Below is a small trained network, with its code and all its weights. Each question gives an input and a target symbol and asks what happens when units are switched off, that is, made to give their printed mean instead of their output.

import numpy as np


def w(rows, s, z=0):
    codes = np.array(rows[::2]) - 128.0
    scale = np.full(codes.shape[1], s)
    scale[-1] = z or s
    return codes * scale


def f(y):
    return np.maximum(y, 0)


def softmax(a):
    e = np.exp(a - a.max(-1, keepdims=True))
    return e / e.sum(-1, keepdims=True)


def log_softmax(a):
    a = a - a.max(-1, keepdims=True)
    return a - np.log(np.exp(a).sum(-1, keepdims=True))


def net(x, mask):
    ids = ['ΓΘΞΠΨαβδζμσ'.index(c) for c in x.split()]
    T = len(ids)
    res = E[ids] + P[:T]
    u = 0
    for l in range(3):
        q, k, v = (res @ M[l].T for M in (Q, K, V))
        z = softmax(np.where(np.tri(T) > 0, q @ k.T / 3**0.5, -1e9)) @ v
        res = res + np.where(mask[u], z, O[l][:, -1]) @ O[l][:, :-1]
        u += 1
        y = f(res @ A[l][:, :-1].T + A[l][:, -1])
        res = res + np.where(mask[u : u + 4], y, B[l][:, -1]) @ B[l][:, :-1]
        u += 4
    return log_softmax(res[-1] @ U[:, :-1].T + U[:, -1])


Q, K, V, O, A, B = {}, {}, {}, {}, {}, {}
E = w([
[62,134,77],'Γ',
[174,39,79],'Θ',
[91,76,59],'Ξ',
[133,149,49],'Π',
[136,188,118],'Ψ',
[116,145,57],'α',
[220,254,73],'β',
[200,166,252],'δ',
[180,178,211],'ζ',
[240,20,143],'μ',
[101,195,118],'σ',
],0.014)
P = w([
[118,25,3],'0',
[103,211,160],'1',
[140,239,211],'2',
[183,187,190],'3',
[191,169,161],'4',
[155,81,136],'5',
[166,175,135],'6',
],0.0051)
Q[0] = w([
[213,2,66],'0.h0',
[130,244,123],'0.h0',
[25,150,28],'0.h0',
],0.0078)
K[0] = w([
[227,88,222],'0.h0',
[88,123,4],'0.h0',
[97,135,89],'0.h0',
],0.004)
V[0] = w([
[201,160,35],'0.h0',
[218,102,173],'0.h0',
[66,75,1],'0.h0',
],0.005)
O[0] = w([
[153,126,254,252],'0.h0',
[238,182,116,245],'0.h0',
[201,38,16,213],'0.h0',
],0.008,0.0022)
A[0] = w([
[77,132,82,255],'0.n0',
[90,2,46,124],'0.n1',
[114,127,131,79],'0.n2',
[155,185,143,20],'0.n3',
],0.01,0.0032)
B[0] = w([
[166,255,214,167],'0.n0',
[141,234,75,254],'0.n1',
[72,72,155,128],'0.n2',
[76,50,34,144],'0.n3',
],0.0076,0.0078)
Q[1] = w([
[144,166,63],'1.h0',
[65,106,125],'1.h0',
[174,6,254],'1.h0',
],0.0091)
K[1] = w([
[244,147,85],'1.h0',
[56,32,30],'1.h0',
[179,27,205],'1.h0',
],0.011)
V[1] = w([
[146,175,2],'1.h0',
[209,108,70],'1.h0',
[232,163,184],'1.h0',
],0.0094)
O[1] = w([
[98,154,90,247],'1.h0',
[60,173,2,218],'1.h0',
[154,102,144,191],'1.h0',
],0.01,0.015)
A[1] = w([
[146,174,80,253],'1.n0',
[139,139,44,72],'1.n1',
[180,169,42,132],'1.n2',
[2,208,118,30],'1.n3',
],0.0093,0.00052)
B[1] = w([
[84,3,253,214],'1.n0',
[185,119,80,235],'1.n1',
[50,51,229,250],'1.n2',
[106,223,125,222],'1.n3',
],0.0051,0.022)
Q[2] = w([
[193,5,91],'2.h0',
[205,10,80],'2.h0',
[241,2,142],'2.h0',
],0.0052)
K[2] = w([
[215,83,38],'2.h0',
[215,151,213],'2.h0',
[187,253,157],'2.h0',
],0.0067)
V[2] = w([
[91,242,96],'2.h0',
[144,2,108],'2.h0',
[101,69,122],'2.h0',
],0.0085)
O[2] = w([
[42,71,137,195],'2.h0',
[86,177,37,222],'2.h0',
[144,254,114,253],'2.h0',
],0.0054,0.0043)
A[2] = w([
[149,110,4,66],'2.n0',
[183,148,146,88],'2.n1',
[150,106,135,40],'2.n2',
[88,130,186,3],'2.n3',
],0.014,0.0037)
B[2] = w([
[102,152,145,251],'2.n0',
[195,180,178,154],'2.n1',
[187,188,17,135],'2.n2',
[187,103,254,157],'2.n3',
],0.0051,0.012)
U = w([
[46,95,219,26],'Γ',
[54,163,55,134],'Θ',
[13,56,155,84],'Ξ',
[50,103,131,84],'Π',
[71,118,136,93],'Ψ',
[44,95,148,101],'α',
[89,116,78,78],'β',
[118,186,162,119],'δ',
[101,98,182,255],'ζ',
[185,245,1,151],'μ',
[77,86,167,152],'σ',
],0.0093,0.0081)

Each question gives the input, a string of symbols that net reads in full, and the target symbol t.
The units are the heads (3 rows each of Q, K, V and O) and the neurons (one row each of A and B). Each row of codes is followed by its name. A weight is (code - 128) times the scale printed after its matrix; where a second scale follows, it is the last column's (O, A, B and U).
mask holds one flag per unit, layer by layer, with each layer's heads first. A switched-off unit (its flag False) gives its mean, the last column of its rows in O or B, instead of its output. The means were averaged over made-up inputs and are rounded, as every weight is.
A unit's drop is (log p(t) with every unit on - log p(t) with that unit switched off) / (log p(t) with every unit on - log p(t) with every unit switched off).
The circuit of an input: a set's keep is (log p(t) with only the set's units on - log p(t) with every unit switched off) / (log p(t) with every unit on - log p(t) with every unit switched off). Starting from the 12 units with the biggest drops (on a tie, the unit counted first), units are removed one at a time, each time the one whose removal leaves the highest keep (on an exact tie, the one counted first), for as long as the keep stays at least 0.8.
circuit, biggest first: the units of the circuit, biggest drop first
top k neurons: the k neurons with the biggest drops, biggest first
top k neurons in layer l: the k neurons of layer l with the biggest drops, biggest first
input ζ ζ Θ, target ζ: circuit, biggest first => 1.h0
input α Ξ μ, target μ: circuit, biggest first => 1.n2, 1.h0, 2.h0, 1.n3
input Γ Θ δ μ Ξ Θ, target μ: top 3 neurons => 1.n2, 0.n1, 1.n3
input Ξ Θ Γ, target Ξ: circuit, biggest first => 2.h0, 0.n1, 1.h0
input μ Π α, target μ: top 3 neurons => 1.n2, 1.n0, 0.n0
input Ξ Θ ζ Θ α β, target Ξ: circuit, biggest first => 2.h0, 0.n1, 1.h0, 0.h0
input μ Θ Θ Γ, target μ: circuit, biggest first => 1.n2, 2.h0, 1.h0, 1.n3
input μ Θ Θ Θ σ, target μ: circuit, biggest first => 2.h0, 1.n3
input μ Γ Ξ Θ Γ, target μ: top 4 neurons => 1.n2, 1.n0, 0.n0, 1.n3
input Θ Θ Γ Π Π μ β, target Θ: top 3 neurons in layer 0 => 0.n3, 0.n1, 0.n0
input Ξ Π Θ Ξ Θ, target Ξ: top 4 neurons => 0.n1, 1.n3, 1.n2, 1.n0
input Γ δ μ Ξ, target Γ: top 3 neurons => 1.n3, 2.n3, 0.n1
input μ Θ ζ, target μ: circuit, biggest first => 1.n2, 1.n0, 1.h0
input ζ Ξ α, target ζ: top neuron => 0.n0
input Γ Π Θ Ξ Γ Θ, target Ξ: top 4 neurons => 0.n1, 1.n2, 1.n0, 1.n3
input Θ Θ σ Θ Θ Θ, target Θ: top 3 neurons => 0.n1, 1.n1, 0.n0
input Ξ Θ Θ Θ Π β, target Ξ: top 4 neurons => 1.n2, 0.n1, 1.n0, 1.n3
input μ Ξ σ, target μ: top 3 neurons => 1.n2, 0.n0, 1.n0
input μ Ξ Ψ, target μ: top 3 neurons => 1.n2, 1.n0, 0.n0
input Ξ Ξ Θ Θ α, target Ξ: top 3 neurons in layer 1 => 1.n2, 1.n0, 1.n3
input Θ Θ β, target Θ: top 2 neurons => 0.n3, 0.n1
input Ξ ζ Θ Θ Ξ α, target Ξ: top neuron => 0.n1
input Θ Ξ Π μ δ, target μ: top 4 neurons => 1.n2, 1.n0, 0.n1, 1.n3
input Θ Ξ μ Θ μ Θ ζ, target μ: top 3 neurons in layer 0 => 0.n1, 0.n3, 0.n0
input Γ Θ Γ, target Γ: top 2 neurons in layer 0 => 0.n1, 0.n0
input α μ μ δ, target μ: top 3 neurons in layer 1 => 1.n2, 1.n0, 1.n3
input Ξ α μ, target μ: top 4 neurons => 1.n2, 0.n1, 1.n3, 1.n0
input μ α μ Θ Θ, target μ: top neuron in layer 1 => 1.n3
input Ξ Θ σ, target Ξ: top 2 neurons in layer 1 => 1.n3, 1.n0
input μ ζ β Ξ, target μ: top 2 neurons in layer 0 => 0.n3, 0.n0
